Here is a tiny trained network, its code and every weight. The questions are about switching its units off for an input and a target symbol, where a switched-off unit gives its printed mean instead of its output.

import numpy as np


def w(rows, s, z=0):
    codes = np.array(rows[::2]) - 128.0
    scale = np.full(codes.shape[1], s)
    scale[-1] = z or s
    return codes * scale


def f(y):
    return np.maximum(y, 0)


def softmax(a):
    e = np.exp(a - a.max(-1, keepdims=True))
    return e / e.sum(-1, keepdims=True)


def log_softmax(a):
    a = a - a.max(-1, keepdims=True)
    return a - np.log(np.exp(a).sum(-1, keepdims=True))


def net(x, mask):
    ids = ['γδεηλμτ'.index(c) for c in x.split()]
    T = len(ids)
    res = E[ids] + P[:T]
    r = res
    for j in range(3):
        rows = slice(3 * j, 3 * j + 3)
        q, k, v = (r @ M[0][rows].T for M in (Q, K, V))
        z = softmax(np.where(np.tri(T) > 0, q @ k.T / 3**0.5, -1e9)) @ v
        o = O[0][rows]
        res = res + np.where(mask[j], z, o[:, -1]) @ o[:, :-1]
    y = f(res @ A[0][:, :-1].T + A[0][:, -1])
    res = res + np.where(mask[3:7], y, B[0][:, -1]) @ B[0][:, :-1]
    return log_softmax(res[-1] @ U[:, :-1].T + U[:, -1])


Q, K, V, O, A, B = {}, {}, {}, {}, {}, {}
E = w([
[54,132,155,155],'γ',
[102,108,134,4],'δ',
[177,201,94,175],'ε',
[204,20,224,66],'η',
[170,188,185,165],'λ',
[165,178,88,95],'μ',
[7,169,65,110],'τ',
],0.015)
P = w([
[214,3,20,208],'0',
[142,150,157,109],'1',
[137,163,166,100],'2',
[120,162,167,93],'3',
[121,162,168,82],'4',
[118,169,169,73],'5',
],0.0051)
Q[0] = w([
[140,106,97,166],'H1',
[149,139,232,178],'H1',
[138,152,35,141],'H1',
[131,78,83,72],'H2',
[200,94,142,120],'H2',
[161,141,112,135],'H2',
[146,129,105,107],'H3',
[138,117,177,110],'H3',
[150,172,140,252],'H3',
],0.032)
K[0] = w([
[170,178,123,199],'H1',
[145,173,226,28],'H1',
[178,168,46,199],'H1',
[108,80,45,98],'H2',
[187,84,82,167],'H2',
[179,148,107,131],'H2',
[163,138,92,117],'H3',
[118,111,144,72],'H3',
[99,236,251,130],'H3',
],0.025)
V[0] = w([
[162,146,69,196],'H1',
[109,54,239,248],'H1',
[32,150,189,224],'H1',
[225,151,164,86],'H2',
[150,148,61,178],'H2',
[139,44,117,174],'H2',
[165,159,130,39],'H3',
[104,184,132,216],'H3',
[182,145,193,147],'H3',
],0.011)
O[0] = w([
[91,153,78,109,71],'H1',
[64,196,189,128,189],'H1',
[10,120,146,145,98],'H1',
[51,105,122,164,1],'H2',
[146,118,193,140,133],'H2',
[90,131,141,92,69],'H2',
[107,170,155,107,77],'H3',
[82,107,64,160,168],'H3',
[133,127,101,75,122],'H3',
],0.014,0.0046)
A[0] = w([
[120,69,111,11,28],'N1',
[141,75,214,113,2],'N2',
[98,92,80,200,109],'N3',
[63,5,202,114,85],'N4',
],0.012,0.0071)
B[0] = w([
[10,75,171,146,193],'N1',
[82,158,50,189,255],'N2',
[143,92,192,223,250],'N3',
[204,64,91,31,238],'N4',
],0.014,0.0063)
U = w([
[17,150,167,152,73],'γ',
[176,166,232,77,221],'δ',
[92,105,23,85,96],'ε',
[90,1,199,40,247],'η',
[94,126,68,74,132],'λ',
[188,68,58,61,100],'μ',
[122,61,99,210,5],'τ',
],0.0057,0.0027)

Each question gives the input, a string of symbols that net reads in full, and the target symbol t.
The units are the heads (3 rows each of Q, K, V and O) and the neurons (one row each of A and B). Each row of codes is followed by its name. A weight is (code - 128) times the scale printed after its matrix; where a second scale follows, it is the last column's (O, A, B and U).
mask holds one flag per unit, heads first, then neurons. A switched-off unit (its flag False) gives its mean, the last column of its rows in O or B, instead of its output. The means were averaged over made-up inputs and are rounded, as every weight is.
A unit's drop is (log p(t) with every unit on - log p(t) with that unit switched off) / (log p(t) with every unit on - log p(t) with every unit switched off).
The circuit of an input: a set's keep is (log p(t) with only the set's units on - log p(t) with every unit switched off) / (log p(t) with every unit on - log p(t) with every unit switched off). Starting from all 7 units, units are removed one at a time, each time the one whose removal leaves the highest keep (on an exact tie, the one counted first), for as long as the keep stays at least 0.8.
units of the circuit, in order: the units of the circuit, biggest drop first
most important unit: the unit with the biggest drop
k most important neurons: the k neurons with the biggest drops, biggest first
which heads matter: for each layer, one digit per head in row order, 1 if its drop is at least 0.15 and else 0, layers parted by /
drop when u is switched off: that unit's drop, to one decimal
input η τ μ, target η: units of the circuit, in order => (H1; H3; N1)
input η ε γ μ, target η: most important unit => H3
input η δ τ γ ε, target τ: 2 most important neurons => (N3; N4)
input τ γ ε, target τ: units of the circuit, in order => (H2; N3; H1; H3)
input η τ τ, target η: units of the circuit, in order => (H1; H3; N1)
input τ η τ μ, target τ: units of the circuit, in order => (H1; H3; N3; H2)
input η λ ε τ, target η: units of the circuit, in order => (H3; N1; H1)
input γ η ε μ, target γ: which heads matter => 110
input η μ η δ τ λ, target μ: 2 most important neurons => (N3; N1)
input μ δ δ γ μ η, target μ: units of the circuit, in order => (N4; H2; N2)
input γ τ τ τ μ, target γ: which heads matter => 100
input γ γ τ η, target γ: units of the circuit, in order => (N2; H3; N1)
input η γ λ γ λ γ, target δ: 2 most important neurons => (N2; N1)
input γ γ γ, target η: most important neuron => (N4)
input δ τ γ τ, target δ: 3 most important neurons => (N2; N4; N1)
input δ λ γ η γ τ, target δ: 2 most important neurons => (N2; N4)
input γ γ ε γ γ η, target γ: drop when N1 is switched off => 0.4
input τ δ η μ, target τ: drop when H3 is switched off => 0.5
input γ τ δ λ, target μ: drop when H2 is switched off => -0.1
